Below is a small trained network, with its code and all its weights. Each question gives an input and a class and asks what happens when units are switched off, that is, made to give their printed mean instead of their output.

import numpy as np


def w(rows, s, z=0):
    codes = np.array(rows[::2]) - 128.0
    scale = np.full(codes.shape[1], s)
    scale[-1] = z or s
    return codes * scale


def norm(h):
    return h / np.sqrt((h * h).mean(-1, keepdims=True) + 1e-5)


def f(y):
    return y / 2 * (1 + np.tanh(0.7978845608 * (y + 0.044715 * y**3)))


def log_softmax(a):
    a = a - a.max(-1, keepdims=True)
    return a - np.log(np.exp(a).sum(-1, keepdims=True))


def net(x, mask):
    res = np.array(x, float).reshape(1, 6) / 4 @ E
    u = 0
    for l in range(4):
        y = f(norm(res) @ A[l][:, :-1].T + A[l][:, -1])
        res = res + np.where(mask[u : u + 4], y, B[l][:, -1]) @ B[l][:, :-1]
        u += 4
    return log_softmax(norm(res)[-1] @ U[:, :-1].T + U[:, -1])


A, B = {}, {}
E = w([
[98,180,88,119,166],'x0',
[86,95,158,184,185],'x1',
[133,140,117,158,184],'x2',
[2,85,122,126,171],'x3',
[103,154,207,138,139],'x4',
[160,175,156,29,124],'x5',
],0.0037)
A[0] = w([
[35,116,73,183,152,120],'0.n1',
[171,12,59,171,78,2],'0.n2',
[81,85,103,213,29,99],'0.n3',
[159,137,1,112,101,17],'0.n4',
],0.0089,0.0019)
B[0] = w([
[51,143,162,79,234,252],'0.n1',
[17,74,86,166,228,221],'0.n2',
[125,86,87,56,111,214],'0.n3',
[254,223,199,93,143,208],'0.n4',
],0.0059,0.0039)
A[1] = w([
[96,30,131,148,81,162],'1.n1',
[168,116,152,83,53,61],'1.n2',
[135,120,175,157,73,75],'1.n3',
[153,133,176,245,118,3],'1.n4',
],0.012,0.00049)
B[1] = w([
[94,225,175,24,214,211],'1.n1',
[140,186,233,43,86,253],'1.n2',
[194,217,34,112,147,151],'1.n3',
[186,75,70,254,152,184],'1.n4',
],0.0065,0.0036)
A[2] = w([
[77,78,151,165,52,3],'2.n1',
[88,166,158,217,78,119],'2.n2',
[2,151,106,176,107,117],'2.n3',
[100,100,190,108,36,95],'2.n4',
],0.01,0.00054)
B[2] = w([
[141,232,243,190,224,88],'2.n1',
[233,46,4,141,173,106],'2.n2',
[10,49,108,80,228,254],'2.n3',
[212,204,135,134,245,176],'2.n4',
],0.004,0.0029)
A[3] = w([
[51,138,190,204,39,2],'3.n1',
[57,53,151,178,78,40],'3.n2',
[127,72,86,109,19,53],'3.n3',
[2,100,99,179,33,98],'3.n4',
],0.0078,0.00067)
B[3] = w([
[110,254,129,191,123,9],'3.n1',
[79,131,84,95,47,164],'3.n2',
[173,181,172,159,173,12],'3.n3',
[105,88,159,106,99,170],'3.n4',
],0.0068,0.0011)
U = w([
[2,85,123,108,195,210],'0',
[204,206,174,73,85,192],'1',
[188,107,71,243,143,101],'2',
[78,125,113,188,33,2],'3',
],0.0093,0.005)

Each question gives the input, the list of numbers given to net, and the class t.
The units are the neurons (one row each of A and B). Each row of codes is followed by its name. A weight is (code - 128) times the scale printed after its matrix; where a second scale follows, it is the last column's (A, B and U).
mask holds one flag per neuron, layer by layer. A switched-off neuron (its flag False) gives its mean, the last column of its row in B, instead of its output. The means were averaged over made-up inputs and are rounded, as every weight is.
A unit's drop is (log p(t) with every unit on - log p(t) with that unit switched off) / (log p(t) with every unit on - log p(t) with every unit switched off).
The circuit of an input: a set's keep is (log p(t) with only the set's units on - log p(t) with every unit switched off) / (log p(t) with every unit on - log p(t) with every unit switched off). Starting from the 12 units with the biggest drops (on a tie, the unit counted first), units are removed one at a time, each time the one whose removal leaves the highest keep (on an exact tie, the one counted first), for as long as the keep stays at least 0.8.
units of the circuit, in order: the units of the circuit, biggest drop first
most important unit: the unit with the biggest drop
k most important neurons: the k neurons with the biggest drops, biggest first
drop of u: that unit's drop, to one decimal
input [-6,-1,7,-1,2,-1], class 2: units of the circuit, in order : 1.n4, 0.n1
input [8,-3,-8,-3,-6,-5], class 1: units of the circuit, in order : 0.n4
input [3,6,5,-8,4,5], class 2: 4 most important neurons : 0.n3, 1.n4, 0.n4, 0.n1
input [-6,-4,-5,6,7,4], class 1: units of the circuit, in order : 0.n2, 0.n1
input [0,-7,-2,1,-5,-6], class 2: 3 most important neurons : 0.n2, 0.n4, 1.n2
input [-5,-2,6,-1,-8,-2], class 2: units of the circuit, in order : 0.n4, 0.n2, 0.n1, 1.n1
input [5,-2,4,0,-3,-3], class 1: 2 most important neurons : 0.n4, 2.n3
input [-2,2,0,5,3,8], class 1: 3 most important neurons : 0.n2, 0.n1, 2.n4
input [-8,4,6,-5,0,-1], class 2: 2 most important neurons : 1.n4, 0.n1
input [-8,0,4,-6,2,2], class 2: units of the circuit, in order : 0.n3, 1.n4
input [-8,-5,-1,-1,0,-2], class 0: 2 most important neurons : 0.n2, 1.n2
input [4,-1,-8,-6,-2,-8], class 2: units of the circuit, in order : 0.n4, 0.n2, 0.n1, 1.n1
input [4,8,-6,-8,-1,1], class 2: 2 most important neurons : 0.n3, 1.n4
input [-6,-3,-3,4,8,-1], class 1: most important unit : 0.n2
input [-7,8,-7,-5,-6,5], class 0: 2 most important neurons : 0.n2, 0.n4
input [-6,3,1,-7,-4,-8], class 0: drop of 0.n3 : 0.1
input [7,3,4,-5,7,1], class 2: drop of 0.n1 : 0.3
input [-4,-2,-3,4,1,2], class 1: drop of 0.n1 : 0.4
input [7,0,-4,3,-8,2], class 1: drop of 0.n4 : 1.6
input [-4,-3,7,-8,3,-4], class 2: most important unit : 1.n4
